Below are the code and all the weights of a small trained network. Each question names an input and a class and asks about switching units off, where a switched-off unit gives its printed mean instead of its output.

import numpy as np


def w(rows, s, z=0):
    codes = np.array(rows[::2]) - 128.0
    scale = np.full(codes.shape[1], s)
    scale[-1] = z or s
    return codes * scale


def f(y):
    return np.maximum(y, 0)


def log_softmax(a):
    a = a - a.max(-1, keepdims=True)
    return a - np.log(np.exp(a).sum(-1, keepdims=True))


def net(x, mask):
    res = np.array(x, float).reshape(1, 8) / 4 @ E
    y = f(res @ A[0][:, :-1].T + A[0][:, -1])
    res = res + np.where(mask, y, B[0][:, -1]) @ B[0][:, :-1]
    return log_softmax(res[-1] @ U[:, :-1].T + U[:, -1])


A, B = {}, {}
E = w([
[125,127,128],'x0',
[140,242,3],'x1',
[126,127,127],'x2',
[128,128,126],'x3',
[128,131,127],'x4',
[125,128,130],'x5',
[217,247,218],'x6',
[21,210,179],'x7',
],0.013)
A[0] = w([
[97,138,159,168],'N0',
[108,91,65,83],'N1',
[46,45,172,130],'N2',
[218,33,103,51],'N3',
[127,93,95,143],'N4',
[121,111,96,94],'N5',
[173,67,108,249],'N6',
[251,118,97,125],'N7',
[165,229,114,86],'N8',
[107,87,55,62],'N9',
[78,76,149,131],'N10',
[110,90,59,58],'N11',
[173,177,198,58],'N12',
[90,139,45,118],'N13',
[66,89,150,77],'N14',
[162,56,213,180],'N15',
[201,145,119,107],'N16',
[105,94,65,210],'N17',
[185,90,189,14],'N18',
],0.014)
B[0] = w([
[158,105,115,170],'N0',
[186,168,114,178],'N1',
[110,78,163,229],'N2',
[45,194,103,207],'N3',
[128,163,92,176],'N4',
[138,131,116,148],'N5',
[188,119,113,246],'N6',
[147,67,170,210],'N7',
[180,89,143,195],'N8',
[178,165,128,180],'N9',
[111,80,154,190],'N10',
[179,145,108,174],'N11',
[63,177,67,179],'N12',
[105,158,125,192],'N13',
[101,96,148,169],'N14',
[92,207,58,249],'N15',
[96,91,171,170],'N16',
[56,146,162,225],'N17',
[252,147,132,163],'N18',
],0.015,0.02)
U = w([
[28,179,86,33],'0',
[191,164,100,253],'1',
[140,5,180,104],'2',
],0.016,0.0042)

Each question gives the input, the list of numbers given to net, and the class t.
The units are the neurons (one row each of A and B). Each row of codes is followed by its name. A weight is (code - 128) times the scale printed after its matrix; where a second scale follows, it is the last column's (A, B and U).
mask holds one flag per neuron, in row order. A switched-off neuron (its flag False) gives its mean, the last column of its row in B, instead of its output. The means were averaged over made-up inputs and are rounded, as every weight is.
A unit's drop is (log p(t) with every unit on - log p(t) with that unit switched off) / (log p(t) with every unit on - log p(t) with every unit switched off).
The circuit of an input: a set's keep is (log p(t) with only the set's units on - log p(t) with every unit switched off) / (log p(t) with every unit on - log p(t) with every unit switched off). Starting from the 12 units with the biggest drops (on a tie, the unit counted first), units are removed one at a time, each time the one whose removal leaves the highest keep (on an exact tie, the one counted first), for as long as the keep stays at least 0.8.
units of the circuit, in order: the units of the circuit, biggest drop first
most important unit: the unit with the biggest drop
top k neurons: the k neurons with the biggest drops, biggest first
drop when u is switched off: that unit's drop, to one decimal
input [-8,7,8,7,0,3,1,7], class 1: most important unit : N8
input [-8,7,8,8,1,2,4,3], class 1: top 2 neurons : (N8; N2)
input [4,-5,7,2,-3,-4,8,1], class 0: top 3 neurons : (N12; N15; N6)
input [1,0,1,-7,7,-5,-4,-7], class 0: top 2 neurons : (N3; N17)
input [5,-6,7,-3,8,-8,-3,-7], class 0: top 2 neurons : (N3; N15)
input [-7,5,8,8,-8,1,2,5], class 1: top 2 neurons : (N8; N3)
input [0,4,1,-3,-7,8,3,7], class 1: top 3 neurons : (N8; N3; N17)
input [-1,-1,-1,4,1,3,-2,-6], class 0: top 2 neurons : (N3; N18)
input [5,8,7,-6,6,4,4,2], class 1: top 3 neurons : (N8; N2; N10)
input [1,-6,1,-2,-1,-7,-2,-1], class 0: top 2 neurons : (N15; N7)
input [0,-8,-8,4,4,7,-1,-7], class 0: top 2 neurons : (N3; N15)
input [-3,-2,2,6,0,4,-3,1], class 2: top 2 neurons : (N3; N12)
input [2,0,-6,-5,-3,-1,0,-4], class 0: top 2 neurons : (N18; N8)
input [7,8,-6,-3,1,7,7,4], class 1: units of the circuit, in order : (N8)
input [-1,7,-4,8,-7,-2,1,-1], class 2: drop when N15 is switched off : 0.4
input [-6,-4,2,1,-2,-7,4,1], class 0: drop when N12 is switched off : 2.3
input [1,8,-3,-4,-3,1,2,2], class 1: drop when N10 is switched off : 0.1
